Below is a small trained network, with its code and all its weights. Each question gives an input and a target symbol and asks what happens when units are switched off, that is, made to give their printed mean instead of their output.

import numpy as np


def w(rows, s, z=0):
    codes = np.array(rows[::2]) - 128.0
    scale = np.full(codes.shape[1], s)
    scale[-1] = z or s
    return codes * scale


def f(y):
    return np.maximum(y, 0)


def softmax(a):
    e = np.exp(a - a.max(-1, keepdims=True))
    return e / e.sum(-1, keepdims=True)


def log_softmax(a):
    a = a - a.max(-1, keepdims=True)
    return a - np.log(np.exp(a).sum(-1, keepdims=True))


def net(x, mask):
    ids = ['ΔΘΩαγεηλμπφψ'.index(c) for c in x.split()]
    T = len(ids)
    res = E[ids] + P[:T]
    u = 0
    for l in range(3):
        q, k, v = (res @ M[l].T for M in (Q, K, V))
        z = softmax(np.where(np.tri(T) > 0, q @ k.T / 3**0.5, -1e9)) @ v
        res = res + np.where(mask[u], z, O[l][:, -1]) @ O[l][:, :-1]
        u += 1
        y = f(res @ A[l][:, :-1].T + A[l][:, -1])
        res = res + np.where(mask[u : u + 8], y, B[l][:, -1]) @ B[l][:, :-1]
        u += 8
    return log_softmax(res[-1] @ U[:, :-1].T + U[:, -1])


Q, K, V, O, A, B = {}, {}, {}, {}, {}, {}
E = w([
[201,152,109],'Δ',
[113,116,70],'Θ',
[118,131,122],'Ω',
[134,132,102],'α',
[114,169,52],'γ',
[142,110,196],'ε',
[144,130,108],'η',
[116,121,83],'λ',
[121,121,118],'μ',
[206,177,162],'π',
[250,183,181],'φ',
[52,56,104],'ψ',
],0.023)
P = w([
[254,86,109],'0',
[96,134,146],'1',
[98,116,148],'2',
[77,133,153],'3',
[132,104,136],'4',
[148,102,131],'5',
[111,116,132],'6',
[129,109,127],'7',
[106,116,120],'8',
[75,129,123],'9',
[76,138,129],'10',
[100,129,137],'11',
],0.0093)
Q[0] = w([
[143,2,201],'L0H1',
[93,130,147],'L0H1',
[140,100,197],'L0H1',
],0.0069)
K[0] = w([
[158,21,131],'L0H1',
[3,169,152],'L0H1',
[173,43,143],'L0H1',
],0.008)
V[0] = w([
[228,199,115],'L0H1',
[1,74,68],'L0H1',
[185,57,108],'L0H1',
],0.0052)
O[0] = w([
[61,147,82,68],'L0H1',
[131,140,113,253],'L0H1',
[7,170,170,214],'L0H1',
],0.011,0.0022)
A[0] = w([
[179,213,143,166],'L0N1',
[30,79,211,164],'L0N2',
[97,120,255,109],'L0N3',
[49,165,177,139],'L0N4',
[166,212,187,186],'L0N5',
[117,186,2,141],'L0N6',
[79,45,188,169],'L0N7',
[73,165,154,254],'L0N8',
],0.0083,0.0029)
B[0] = w([
[137,2,165,186],'L0N1',
[145,133,125,254],'L0N2',
[180,176,91,169],'L0N3',
[135,66,169,171],'L0N4',
[134,52,137,189],'L0N5',
[178,187,160,240],'L0N6',
[155,152,71,242],'L0N7',
[190,63,52,213],'L0N8',
],0.0086,0.0046)
Q[1] = w([
[174,255,244],'L1H1',
[183,99,183],'L1H1',
[87,216,187],'L1H1',
],0.0082)
K[1] = w([
[131,255,147],'L1H1',
[162,150,104],'L1H1',
[172,226,180],'L1H1',
],0.0094)
V[1] = w([
[184,186,133],'L1H1',
[63,156,122],'L1H1',
[255,154,107],'L1H1',
],0.0087)
O[1] = w([
[172,115,255,2],'L1H1',
[184,57,91,33],'L1H1',
[113,153,239,183],'L1H1',
],0.0097,0.003)
A[1] = w([
[189,106,122,100],'L1N1',
[148,157,136,52],'L1N2',
[114,249,104,252],'L1N3',
[73,123,101,202],'L1N4',
[86,171,122,226],'L1N5',
[130,139,153,114],'L1N6',
[194,161,55,145],'L1N7',
[37,190,127,202],'L1N8',
],0.013,0.0026)
B[1] = w([
[3,192,189,168],'L1N1',
[175,211,65,137],'L1N2',
[153,113,157,222],'L1N3',
[223,72,181,238],'L1N4',
[89,44,219,178],'L1N5',
[177,75,156,142],'L1N6',
[145,171,139,253],'L1N7',
[185,181,242,180],'L1N8',
],0.0057,0.0066)
Q[2] = w([
[123,66,154],'L2H1',
[2,138,127],'L2H1',
[54,230,129],'L2H1',
],0.009)
K[2] = w([
[186,24,112],'L2H1',
[183,130,197],'L2H1',
[2,56,162],'L2H1',
],0.0068)
V[2] = w([
[123,12,127],'L2H1',
[162,171,83],'L2H1',
[104,50,114],'L2H1',
],0.011)
O[2] = w([
[216,94,139,252],'L2H1',
[86,248,100,142],'L2H1',
[167,92,115,181],'L2H1',
],0.011,0.0035)
A[2] = w([
[101,147,113,174],'L2N1',
[75,219,150,229],'L2N2',
[187,71,143,108],'L2N3',
[145,70,4,6],'L2N4',
[101,146,133,254],'L2N5',
[202,115,121,215],'L2N6',
[25,152,100,83],'L2N7',
[167,205,118,153],'L2N8',
],0.011,0.0049)
B[2] = w([
[135,174,150,135],'L2N1',
[128,181,111,159],'L2N2',
[134,119,140,216],'L2N3',
[147,176,181,218],'L2N4',
[24,124,82,157],'L2N5',
[110,92,69,248],'L2N6',
[251,96,62,134],'L2N7',
[148,169,120,164],'L2N8',
],0.012,0.011)
U = w([
[127,151,148,84],'Δ',
[101,153,85,137],'Θ',
[42,60,61,117],'Ω',
[104,131,115,123],'α',
[214,202,141,9],'γ',
[176,150,201,65],'ε',
[83,110,104,144],'η',
[93,126,101,180],'λ',
[35,49,48,253],'μ',
[104,45,155,109],'π',
[164,77,225,102],'φ',
[231,54,2,137],'ψ',
],0.0094,0.0061)

Each question gives the input, a string of symbols that net reads in full, and the target symbol t.
The units are the heads (3 rows each of Q, K, V and O) and the neurons (one row each of A and B). Each row of codes is followed by its name. A weight is (code - 128) times the scale printed after its matrix; where a second scale follows, it is the last column's (O, A, B and U).
mask holds one flag per unit, layer by layer, with each layer's heads first. A switched-off unit (its flag False) gives its mean, the last column of its rows in O or B, instead of its output. The means were averaged over made-up inputs and are rounded, as every weight is.
A unit's drop is (log p(t) with every unit on - log p(t) with that unit switched off) / (log p(t) with every unit on - log p(t) with every unit switched off).
The circuit of an input: a set's keep is (log p(t) with only the set's units on - log p(t) with every unit switched off) / (log p(t) with every unit on - log p(t) with every unit switched off). Starting from the 12 units with the biggest drops (on a tie, the unit counted first), units are removed one at a time, each time the one whose removal leaves the highest keep (on an exact tie, the one counted first), for as long as the keep stays at least 0.8.
units of the circuit, in order: the units of the circuit, biggest drop first
unit that matters most: the unit with the biggest drop
k most important neurons: the k neurons with the biggest drops, biggest first
top k neurons in layer l: the k neurons of layer l with the biggest drops, biggest first
drop of u: that unit's drop, to one decimal
input ψ ψ ψ Θ, target ψ: unit that matters most => L2H1
input η φ Θ, target φ: units of the circuit, in order => (L0N1, L1H1, L0N5, L2H1)
input π Θ Θ φ α, target φ: top 4 neurons in layer 0 => (L0N1, L0N5, L0N6, L0N7)
input ψ μ φ α, target φ: 3 most important neurons => (L0N1, L0N5, L0N7)
input Ω Δ α ψ α ψ μ, target ψ: 3 most important neurons => (L0N6, L1N1, L1N4)
input μ φ λ λ γ, target γ: top 2 neurons in layer 1 => (L1N8, L1N2)
input Δ ε μ ψ Θ α Θ μ, target μ: units of the circuit, in order => (L2N4, L2H1, L0N6)
input ε Δ ε φ μ, target φ: units of the circuit, in order => (L1H1, L2H1)
input μ Θ Ω, target μ: 2 most important neurons => (L2N4, L0N1)
input γ γ φ μ, target φ: top 4 neurons in layer 0 => (L0N1, L0N5, L0N6, L0N7)
input ε λ Θ φ Ω, target φ: 3 most important neurons => (L0N1, L0N5, L0N6)
input φ Δ η, target φ: top 3 neurons in layer 0 => (L0N1, L0N5, L0N6)
input μ Δ ψ λ, target ψ: top 3 neurons in layer 0 => (L0N6, L0N8, L0N4)
input Ω Δ λ α ψ Θ ε, target ψ: unit that matters most => L2N4
input ψ ε ψ η, target ψ: top 2 neurons in layer 0 => (L0N6, L0N4)
input π Θ ψ η ε, target ψ: 3 most important neurons => (L2N4, L0N6, L2N6)
input μ λ μ, target μ: top 2 neurons in layer 0 => (L0N1, L0N5)
input Δ η Θ μ Θ Ω, target μ: 2 most important neurons => (L2N4, L0N6)
input λ Ω ψ Δ Θ ψ Θ λ ψ π, target ψ: 2 most important neurons => (L0N6, L2N4)
input ψ ψ λ α, target ψ: units of the circuit, in order => (L2H1)
input Θ α φ Ω π, target φ: 2 most important neurons => (L0N1, L0N5)
input ψ ψ Θ Θ, target ψ: 3 most important neurons => (L0N6, L1N1, L2N4)
input η φ Ω μ ψ η λ Θ ψ μ, target ψ: top 3 neurons in layer 1 => (L1N4, L1N1, L1N5)
input λ Δ φ Θ, target φ: top 4 neurons in layer 0 => (L0N1, L0N5, L0N6, L0N7)
input α ψ Δ ε ψ Θ λ α φ, target φ: top 2 neurons in layer 2 => (L2N3, L2N5)
input ε ψ ψ μ Δ ψ, target ψ: 2 most important neurons => (L1N4, L0N6)
input λ λ ψ μ ψ φ, target ψ: unit that matters most => L2H1
input η λ ψ Δ ψ Ω, target ψ: drop of L0N6 => 0.7
input Δ ψ Θ Θ γ, target γ: drop of L0N6 => 0.9
